Each new row is followed by what is left of it after taking away its nearest point in the smallest flat space through zero that holds the rows named last above it.
zogo:
[[-33  -5 -42  -9 -13 -44  -8  -9   5   0  16   3  41  56  14 -23  30  34
   13  -8  -5]
 [-23 -17 -39 -26 -18  -6 -26 -11   3  20  16  11  48  29  21 -10   8  17
    3   2  26]
 [-44  15 -34 -25 -26 -71   7 -15  27 -29   7   5  -6  42   6 -24  49  33
   26 -24 -42]
 [-29   1 -46  -3  -2 -44  -5  -7   2  -1  17  -5  32  40  12 -36  33  47
   15 -20  -7]
 [-13 -21 -35   5   5 -12 -26   0  -1  19  20   7  33  43  18 -14   6  27
    3  -8  13]]
New rows:
[ 16   0 -13  33  28  37   7 -35  41   0 -15 -46 -16  37 -28   2 -27   5
  29 -22  36] | [  3   7 -15   9   6  29  13 -45  48  -7 -20 -43  -9  34 -28   5 -18  -2
  33 -16  35]
[ 35  10  -8  34  11 -36  26  -7  -1  -2  -8 -24 -18  16 -35  -1 -26  19
   9  -2 -32] | [ 26   0 -21  -3 -11 -17   5 -18   7  13  -5 -10  -2   3 -22   7 -33  10
   7   5  -6]
[ 12   6  -5  40  48 -17  18  17 -27  13   7  -6 -16   0 -22  -3  -4   3
  -3 -29 -11] | [ -6   3 -11  -6  11 -13   9   1 -13  15   4  10   0  -3 -13  11  -2 -15
  -2 -15   2]
Zofes:
[[  9  -1  10  21 -14 -50  -1   1 -35 -21  65   5 -46   7  30  59 -24 -64
   -1  24  13]
 [-22  64  22 -13  -9 -36 -48   9 -50 -11   6 -45   7  12  28 -14  -5 -47
   15  26 -11]
 [ 26  43 -31  18 -30  -8 -39 -24 -52 -19  20  -6  50  -6  33 -31   4 -66
  -17  -2 -20]]
New rows:
[  1  -3  -1 -12  11   5 -11   3  44 -15 -38  -1 -14 -19   4  -7 -12  29
  43 -12  -8] | [ 13   2 -10   0   0  -6 -17  -5  26 -25 -16   4 -12 -20  18   1 -16  -1
  36  -9  -9]
[-23 -21 -10  11 -27 -12  31  13  23  -7  -1  18   4  37 -18  38  15  24
  -5 -25  23] | [-26   6 -11   8 -33 -17   9  11   3 -11  -5   3  22  38  -8  20  18   6
  -4 -21  14]
nodo, 2 rows:
[[-19 -21 -29 -20 -26 -22 -59  18  26   7  -1 -19   9   5  34  42  30  30
  -29  34  11]
 [ -9  19 -38  23 -26 -24 -47 -22  20   2  10 -23  -7 -11 -14   2  12  24
  -62  21  29]]
New rows:
[-17 -37 -22  -7  -4  10 -31  16  31   9   4 -21  16  -3   7  37  29 -28
  39   2   0] | [ -9 -15 -20  16   1  14 -14  -5  23   5   9 -19   7 -11 -21  11  15 -37
  31 -11   6]
[ -8  22 -26  32  46  19   0  23 -25  16  -6  28  31  -1 -25 -17 -22 -69
  33  -6 -23] | [-18  16 -45  27  31   6 -33  28 -10  19  -5  16  34   0 -12   2  -7 -52
  11  12 -14]
[  2  32  -4  44   9  -4   6 -37 -12  13  18 -10 -11  -4 -33 -28  14  -2
 -31 -19  11] | [ -5   1   5  11  11  -1   0  -6  -9  17   9  -5   1   9   4   1  27   1
  -2 -11  -4]
belet (4 x 21):
[[ -8   7  22  -5   2  20  10  20   0 -52 -27   9  -7   5  11 -27  -4 -15
   35  14 -32]
 [-34   8   9  -1  -9   5   4  18 -14 -26 -25  -6  -8   7 -24 -18  15  15
    8  17 -35]
 [ -8   9  10 -24   0  31 -15  33   2 -27  17   1 -19   7  31  17  -9 -21
  -25   2  -4]
 [-36  17  54 -18   6  31  14   7 -23 -35 -10  -2   4 -12   2 -18  10  -8
  -11  11  -6]]
New rows:
[-22 -42  46 -15 -28  22  18  38 -25   7 -28 -20 -19 -14 -39   5  12   8
 -18  22 -34] | [ 22 -54  28  -7 -20  12  16  22  -3  24 -15  -9 -13 -16 -15  14  -7  -9
  -2   8 -11]
[-30   3 -24  -8  29   9   7 -25 -35  43 -27   8  20 -46  27 -27 -15 -20
  -4 -35   9] | [-34   3 -44 -10  20  11  -6   1 -29  29 -30   7   2 -30  28 -21 -17 -18
  -2 -29 -14]
vud (5 x 21):
[[ 16  11  17  18   3 -45 -46  -1  -8 -37  53  34  28 -11   2 -11  61 -26
    9   6   8]
 [-18  25 -71  18  -9  -4 -34  13   8  -2  15  22  55 -39 -46  -8  69 -17
   39  -3 -31]
 [ 22   0 -21  15 -17 -24   2 -12 -32  -7  -5  23   6 -17 -27  28  47 -11
   26   0 -18]
 [ 38   9   9  39  18 -13 -40  18   6 -17  86  30  22  -6  14  15   4 -23
   23  11 -13]
 [ 48   3  46   8  -1 -15   0  -9 -35 -24  47  30  -5   2  13  42   6 -28
   14   5  -9]]
New rows:
[ 11  24  44  -2  55 -25 -14  10  16  18  43  11 -37  11  36 -10 -43  14
   8  25  -4] | [ -9  31   9 -18  33 -25   0  -1  -1  22  -2  12 -25  -8   0  -7   0  12
  20  16 -17]
[ 10  17  -6  12   6 -14 -49  11   6   0   6  11  13  17  18 -41 -12  21
   1 -53 -14] | [ 16  17   1  -1  -5  -6 -25   0 -16   2 -13  12   3  16  10 -19 -13  17
   5 -57 -23]
Bel (4 x 21):
[[-24   6 -16   4  17  21  -7  -5  75 -23 -49 -16 -33 -15  12  11  28  -6
    9  31 -10]
 [  1   0   7 -13  13  13   7  -3  50 -14  -8 -20 -23  -7   5  11  31  -7
  -19  14  -6]
 [ -4   0   5   1  10  11   1  -5  47 -12 -10  -3 -25  17  39  18  16 -10
   13  24 -15]
 [-12  12  12 -14   2   5  -3 -21  39 -16  13 -19 -26  23  43  14  18 -15
    7  19  14]]
New rows:
[-20  16  19 -36   4   0  10  -7  -2  41  21 -55  -9  10   8 -10  -5 -11
  13   5  37] | [ -8   0  10 -16  13   6  15  15   0  49  -6 -32  -4   1  -2  -7 -11  -3
  20   8   1]
[  1 -12  10  23 -16   9  10 -12   6 -13 -47  13  30   9  28  20 -21 -16
  -4 -20 -51] | [ -8   1  14   4 -22   5   7 -27   1 -18 -29 -10  30   1  15  12 -13 -19
 -22 -28 -18]
biked:
[[  0  38 -31   3  24  32   4 -50   0  -6 -38 -10  22  10   1 -16 -46  19
   31   3  29]
 [-12  17  -6   5  20  47  18 -62  16   5 -38  -2 -18  41 -36  27 -45  24
   50 -31  63]]
New rows:
[ 14 -39  15   2  33 -52  -1  29  29   8   0   4  -6 -27 -12  -5  -7  20
   1  -8  -3] | [ 14 -27   5   3  40 -42   0  14  29   6 -12   1   1 -24 -11 -10 -21  26
  10  -7   6]
[ 34   6  13 -38 -15   3  -9  19  24  28  -6   1  44  46 -32  57   5   2
  46 -29  20] | [ 41  15   1 -39 -15  -8 -17  29  15  22  -3  -3  65  28 -11  34   8  -2
  33 -10  -1]
Bem, 5 rows:
[[ -7  17  16 -35  24  21 -27  18  21  23 -22  28 -33  -2  21  33  -1  19
    5  14  -5]
 [  2  21  22  -1  11  28  -5 -16  19  -7 -22  60 -28  -8  20  15 -32  29
   23 -23  22]
 [  2  17  16 -22  26  20 -21  14  -1 -21 -52  64 -17  -6   7  16   2  33
    8   7  31]
 [-11  21  29  -4   2  34  -5  -3   4  -5 -33  45 -27  -8  21  13 -30  26
   14 -13   8]
 [  7  19  15 -22  30  20 -22   3  18 -19 -33  72 -28 -10  12  18  -8  39
   20   8  34]]
New rows:
[  6  12 -13  52  -9 -16  13   2  18 -45  14  44  37  21 -12  -7  22  -2
  10 -45 -11] | [-14  18  -1  26  -8  -3  -3  26  23 -24  13  27  15  17   1   7  24   3
   5 -10 -40]
[ 20  18  27  -4  13 -18   4 -32   8   1  33  16   3   5 -38 -24 -37   8
  19  32  10] | [ 12  20  32 -11  13 -12   0 -15 -10  21   0   5  12  16 -36 -10 -24  -5
  -1  17  -2]
pip:
[[  9  37 -32   2  20 -39  -5  34  26 -41 -22  12  52   2 -21  27 -17  49
  -16  29  -4]
 [ 26  25   1   5  -2 -36  17  11   5 -20 -25  10  11  12  17  23 -18  27
   10   6 -36]
 [ 29  60  32  39   9 -63  30  17  34  -3 -25   5  46  46   6 -19 -15  27
   24  41 -48]
 [ 16   2   4  27  -4 -44  14  34  -1   3 -44  15   0  29  44  -2  -9  17
   30 -27  -9]]
New rows:
[ 29 -11  55  37 -13 -28   1 -26  77 -22 -18   5 -13 -31  25 -13   2  28
  11  -9   7] | [ 18 -22  40  23 -11  -9 -11 -30  73 -27  -7   3 -16 -48  11  -5   6  25
  -3 -11  23]
[ -2 -28  12 -32  -8  28  10 -28 -10  18  21  -9 -48   1 -39  -4  37 -52
  -3 -22   5] | [ 10  -2  -2 -17   3 -15  14   6   8  -3  -9   3 -14  17 -35   6  24 -17
   1 -12  -1]
Mal (2 x 21):
[[ 14  30 -24 -13  19   2  18  -7 -17 -22  24   4 -24  -5 -10 -21 -26  17
   33 -15  36]
 [-38   9 -53  -2  14 -20 -16  20  -8 -29  -2  47 -62 -20 -21 -34 -44  10
   35 -10  53]]
New rows:
[-21  41 -22   1   9  -2   9  11 -10   6   6  31 -32 -25  -5 -22 -28  32
  16  45  15] | [ -9  32   3   4   0   5  12   5  -4  21   2  12  -3 -16   5  -5  -6  25
  -4  52 -12]
[-69 -12 -19   6   8   8   5 -23   2 -29  20 -26 -27 -60   3 -42 -18  31
  31 -24   5] | [-57 -20   5   9  -1  15   8 -30   8 -14  17 -45   1 -51  13 -25   3  24
  12 -18 -21]
[-30 -60   7 -19 -29  40  -6 -13   2  40   0  24  34   4  27  12   3   3
 -35  -3   7] | [-18 -39  -7 -28 -16  42   7 -19 -10  26  17  25  20   1  21  -1 -13  14
 -13 -13  30]
dag, 2 rows:
[[ 18 -35 -30  -3  12  18  38 -15   3  47  48  52  -4 -29  -6  47   6 -21
  -39 -34  11]
 [ -2  -1  -3  52 -36 -48 -24 -11   2  18 -14  31  26 -36   9  46  -3  25
  -16  15  -2]]
New rows:
[  5  -7  14 -17   3  12  24  30  24 -23 -44 -23 -40  38 -18 -47  17 -14
 -14  -4  -9] | [  8 -16   5  10 -13  -9  21  20  26  -2 -40   6 -27  12 -15 -11  17  -6
 -32  -4  -7]
[  7  23   9  47 -27 -55   1  36  15   4 -15   2   0 -11 -21   7 -11  43
  20 -17  23] | [ 13  15   3  18  -4 -24  24  38  15   6   5  -2 -15   1 -27  -6  -8  24
  19 -34  27]
punu:
[[ 32  33  21 -31  28  10  29 -15  18 -19   2  -6  12  26  12  11 -15  23
   29  -9  12]
 [-14  -7   1 -10  12   9 -20   2 -23  -1  24   1   1  12  26   6  -8 -37
   23  23 -34]
 [-40 -13 -37  37 -14   6 -25   6   7  16  10   3 -37 -50  44 -27 -28   0
    5   6  -6]
 [-10   7 -25 -10 -31 -53 -49 -29  52   6 -32   5  -7 -18  29  14 -24  21
  -45  25  15]
 [  6 -39 -37  36  20  56  10 -48 -18 -40  13  39 -20  -5   0  -1  11 -42
  -51  39   1]]
New rows:
[ -8 -12  -9 -12  26  24  -3 -17  -7  -7   7   1 -22  20  29   3 -35 -13
  33  39  -6] | [ -6 -16  -2  -4   3   2   2   0  -4   8 -14  -5 -14  14 -12   0 -12   6
  11  17  11]
[  8  35  -5  -9  21   8  -9 -26  19 -26   9  22 -29  14   7  19 -23 -15
  12  32 -36] | [  0  28   0   8   1  -3  -2   2  11  -6  -2  14 -28  -1 -27   6  -3  -2
   6   6 -27]
